Here is a tiny trained network, its code and every weight. The questions are about switching its units off for an input and a target symbol, where a switched-off unit gives its printed mean instead of its output.

import numpy as np


def w(rows, s, z=0):
    codes = np.array(rows[::2]) - 128.0
    scale = np.full(codes.shape[1], s)
    scale[-1] = z or s
    return codes * scale


def f(y):
    return np.maximum(y, 0)


def softmax(a):
    e = np.exp(a - a.max(-1, keepdims=True))
    return e / e.sum(-1, keepdims=True)


def log_softmax(a):
    a = a - a.max(-1, keepdims=True)
    return a - np.log(np.exp(a).sum(-1, keepdims=True))


def net(x, mask):
    ids = ['ΛΞΠΨαβγεθφ'.index(c) for c in x.split()]
    T = len(ids)
    res = E[ids] + P[:T]
    u = 0
    for l in range(2):
        r = res
        for j in range(2):
            rows = slice(3 * j, 3 * j + 3)
            q, k, v = (r @ M[l][rows].T for M in (Q, K, V))
            z = softmax(np.where(np.tri(T) > 0, q @ k.T / 3**0.5, -1e9)) @ v
            o = O[l][rows]
            res = res + np.where(mask[u + j], z, o[:, -1]) @ o[:, :-1]
        u += 2
        y = f(res @ A[l][:, :-1].T + A[l][:, -1])
        res = res + np.where(mask[u : u + 4], y, B[l][:, -1]) @ B[l][:, :-1]
        u += 4
    return log_softmax(res[-1] @ U[:, :-1].T + U[:, -1])


Q, K, V, O, A, B = {}, {}, {}, {}, {}, {}
E = w([
[115,162,171,149,137,130,147,117,135],'Λ',
[94,129,208,162,151,159,143,137,133],'Ξ',
[126,72,98,141,119,145,164,96,136],'Π',
[131,153,55,144,75,159,244,130,129],'Ψ',
[99,197,127,124,149,100,148,110,119],'α',
[168,119,180,45,84,102,159,165,136],'β',
[141,84,119,35,74,91,194,103,102],'γ',
[148,61,97,126,120,111,134,186,152],'ε',
[252,137,72,75,115,137,167,126,155],'θ',
[161,106,100,109,117,208,102,157,90],'φ',
],0.027)
P = w([
[112,190,147,76,12,181,23,69,230],'0',
[50,184,105,70,106,189,115,121,128],'1',
[61,174,110,89,132,170,110,127,131],'2',
[85,156,109,101,139,162,122,127,130],'3',
[98,148,120,108,159,152,132,133,111],'4',
[109,130,136,121,173,154,136,125,109],'5',
[125,126,145,123,192,148,133,133,99],'6',
[138,120,158,128,218,140,140,129,93],'7',
[159,116,170,129,215,137,142,140,88],'8',
[177,134,164,128,237,129,145,171,52],'9',
[169,116,169,129,255,124,147,158,47],'10',
[197,114,179,127,241,127,161,152,35],'11',
],0.0084)
Q[0] = w([
[173,3,12,183,118,107,195,96,42],'0.h1',
[107,101,148,56,154,150,184,164,116],'0.h1',
[81,205,177,125,202,137,152,109,104],'0.h1',
[144,80,117,137,129,132,153,215,192],'0.h2',
[114,173,112,125,179,187,176,141,152],'0.h2',
[114,125,26,156,156,77,113,151,125],'0.h2',
],0.0073)
K[0] = w([
[176,110,126,173,196,105,138,113,38],'0.h1',
[140,137,152,94,135,52,160,82,140],'0.h1',
[95,176,142,100,101,135,83,69,143],'0.h1',
[165,87,152,132,181,144,101,179,89],'0.h2',
[137,167,113,120,255,121,101,171,155],'0.h2',
[104,136,89,154,106,177,170,124,130],'0.h2',
],0.0094)
V[0] = w([
[143,116,108,208,179,74,195,53,119],'0.h1',
[63,156,11,54,110,107,66,38,173],'0.h1',
[128,139,169,141,99,4,123,112,190],'0.h1',
[170,127,170,170,155,84,46,100,159],'0.h2',
[82,147,110,243,67,131,182,145,221],'0.h2',
[184,166,130,232,43,170,3,191,125],'0.h2',
],0.0068)
O[0] = w([
[198,180,86,57,38,255,187,60,35,34],'0.h1',
[63,161,138,170,149,86,20,64,69,228],'0.h1',
[158,2,106,54,191,55,151,98,114,126],'0.h1',
[40,89,92,69,179,71,88,50,54,30],'0.h2',
[155,82,200,160,39,106,92,60,210,102],'0.h2',
[223,211,134,56,118,136,95,153,249,3],'0.h2',
],0.0066,0.0045)
A[0] = w([
[211,209,150,77,101,96,118,127,129,41],'0.n1',
[203,33,179,48,52,155,54,150,63,234],'0.n2',
[157,109,89,132,156,126,70,114,60,4],'0.n3',
[187,2,67,188,142,105,124,161,125,164],'0.n4',
],0.0067,0.0032)
B[0] = w([
[126,220,137,114,108,134,103,169,114,172],'0.n1',
[147,13,124,141,150,81,145,174,142,252],'0.n2',
[179,151,143,137,136,151,93,114,140,144],'0.n3',
[92,210,1,147,170,148,205,76,143,222],'0.n4',
],0.011,0.0044)
Q[1] = w([
[85,251,186,236,191,106,110,126,167],'1.h1',
[91,147,228,95,126,31,44,115,67],'1.h1',
[225,136,74,173,150,162,81,188,164],'1.h1',
[92,105,194,90,205,84,95,80,180],'1.h2',
[139,13,2,53,40,167,132,121,140],'1.h2',
[193,189,185,81,121,126,98,91,104],'1.h2',
],0.008)
K[1] = w([
[158,112,118,199,104,102,10,84,176],'1.h1',
[41,150,155,108,63,107,91,108,174],'1.h1',
[167,103,145,110,124,220,103,133,105],'1.h1',
[88,122,109,136,86,107,119,104,164],'1.h2',
[164,102,131,155,120,174,228,131,51],'1.h2',
[99,173,124,126,74,152,110,94,124],'1.h2',
],0.011)
V[1] = w([
[51,54,156,143,170,175,152,185,93],'1.h1',
[58,208,223,99,119,104,209,97,188],'1.h1',
[115,157,49,221,183,89,109,194,162],'1.h1',
[150,122,180,114,123,174,113,163,184],'1.h2',
[82,81,129,152,188,92,133,177,194],'1.h2',
[100,147,145,254,172,160,180,174,69],'1.h2',
],0.0089)
O[1] = w([
[156,107,188,139,186,125,125,62,219,88],'1.h1',
[195,75,142,140,120,101,229,76,72,171],'1.h1',
[142,87,56,216,115,54,11,108,220,254],'1.h1',
[197,68,81,132,153,179,68,43,168,172],'1.h2',
[212,186,99,108,166,196,125,159,97,229],'1.h2',
[205,163,127,254,130,89,146,185,101,75],'1.h2',
],0.0087,0.0066)
A[1] = w([
[95,194,187,141,205,55,80,58,86,147],'1.n1',
[102,95,166,97,73,45,197,172,93,92],'1.n2',
[190,180,147,212,172,86,141,202,70,162],'1.n3',
[174,72,222,2,100,83,130,108,61,3],'1.n4',
],0.0077,0.0068)
B[1] = w([
[213,113,240,58,30,154,145,151,193,194],'1.n1',
[202,207,143,108,200,35,71,101,169,218],'1.n2',
[71,152,91,109,105,121,203,70,156,249],'1.n3',
[87,67,54,237,60,199,2,245,95,230],'1.n4',
],0.0075,0.014)
U = w([
[197,58,179,124,70,25,83,253,141,174],'Λ',
[128,97,119,56,204,85,135,63,170,106],'Ξ',
[1,42,113,84,100,129,143,58,181,225],'Π',
[170,102,153,163,19,126,161,122,193,22],'Ψ',
[74,142,119,196,136,103,119,45,88,141],'α',
[178,118,109,131,97,218,147,93,123,167],'β',
[59,204,177,101,108,230,141,134,143,206],'γ',
[111,34,78,180,95,32,81,70,158,2],'ε',
[75,99,29,123,46,142,101,195,58,79],'θ',
[138,225,145,170,123,195,55,132,158,146],'φ',
],0.0063,0.004)

Each question gives the input, a string of symbols that net reads in full, and the target symbol t.
The units are the heads (3 rows each of Q, K, V and O) and the neurons (one row each of A and B). Each row of codes is followed by its name. A weight is (code - 128) times the scale printed after its matrix; where a second scale follows, it is the last column's (O, A, B and U).
mask holds one flag per unit, layer by layer, with each layer's heads first. A switched-off unit (its flag False) gives its mean, the last column of its rows in O or B, instead of its output. The means were averaged over made-up inputs and are rounded, as every weight is.
A unit's drop is (log p(t) with every unit on - log p(t) with that unit switched off) / (log p(t) with every unit on - log p(t) with every unit switched off).
The circuit of an input: a set's keep is (log p(t) with only the set's units on - log p(t) with every unit switched off) / (log p(t) with every unit on - log p(t) with every unit switched off). Starting from all 12 units, units are removed one at a time, each time the one whose removal leaves the highest keep (on an exact tie, the one counted first), for as long as the keep stays at least 0.8.
circuit, biggest first: the units of the circuit, biggest drop first
unit that matters most: the unit with the biggest drop
top k neurons: the k neurons with the biggest drops, biggest first
which heads matter: for each layer, one digit per head in row order, 1 if its drop is at least 0.15 and else 0, layers parted by /
input Ξ ε α Ξ α Λ α Ψ, target α: unit that matters most : 1.h2
input β Π α Ξ Λ ε θ γ φ Ψ, target φ: circuit, biggest first : [1.h1 0.n2]
input α Λ Λ α α Π Ξ Ξ θ Ψ α, target Λ: circuit, biggest first : [1.h2 1.n1]
input θ Ψ α Ψ θ φ β Π β Λ ε Ξ, target Π: circuit, biggest first : [1.h2 0.h2]
input φ Ξ Λ Ξ Λ ε ε Ξ Ξ θ β Ξ, target ε: circuit, biggest first : [0.h1 1.h1 0.h2 1.h2]
input φ α ε ε α α Λ Ξ Ψ φ α θ, target φ: top 2 neurons : [0.n1 0.n2]
input ε Ψ ε Ψ, target ε: circuit, biggest first : [1.h1 0.n4]
input γ ε α α Ξ α α Λ Λ γ Ψ, target γ: circuit, biggest first : [0.n2 1.h1 0.h1]
input α α Ξ Ξ φ Λ Ξ Π α Λ, target Λ: which heads matter : 11 / 01
input Ξ Λ γ Ψ, target γ: circuit, biggest first : [0.h2 0.n2 1.h1 1.h2]
input φ γ Ξ Λ, target ε: circuit, biggest first : [0.h1 0.h2 1.h1]
input θ θ α γ Λ α, target Π: which heads matter : 01 / 01
input φ θ β φ θ Λ φ γ Ψ Λ Λ γ, target Ξ: top 3 neurons : [0.n4 0.n2 1.n2]
input γ α Π, target γ: circuit, biggest first : [0.n2 1.h2 1.h1 0.h2]
input β Ξ β Λ Λ, target Ξ: circuit, biggest first : [1.h2 0.h1]
input ε ε α, target φ: circuit, biggest first : [1.h1 0.n2]
input φ Λ α β Λ θ Λ Λ α Ψ β Ξ, target ε: circuit, biggest first : [0.h1 1.h1]
input γ Ξ Λ, target Ψ: top 2 neurons : [1.n1 1.n3]
input φ α φ φ α, target ε: which heads matter : 11 / 11
input Ψ α γ α Π Λ, target α: unit that matters most : 1.h1
input α Π θ Λ α β Ψ Λ Ξ α β β, target Ξ: unit that matters most : 0.h2
input Ψ ε Ξ, target α: which heads matter : 11 / 11
input α γ α Ψ φ α Λ θ φ Λ Ψ, target φ: circuit, biggest first : [0.n2 1.h1]
input α β γ Λ φ Ψ α Λ, target Λ: circuit, biggest first : [1.h2 0.h1 1.n1]
input Ψ Λ Λ α θ γ, target Λ: top 3 neurons : [1.n2 1.n4 1.n3]
input γ α α Ξ γ α Λ Π, target α: which heads matter : 00 / 01
input β φ Ψ θ θ Ψ Ψ α γ Ψ α, target Ξ: unit that matters most : 1.h2
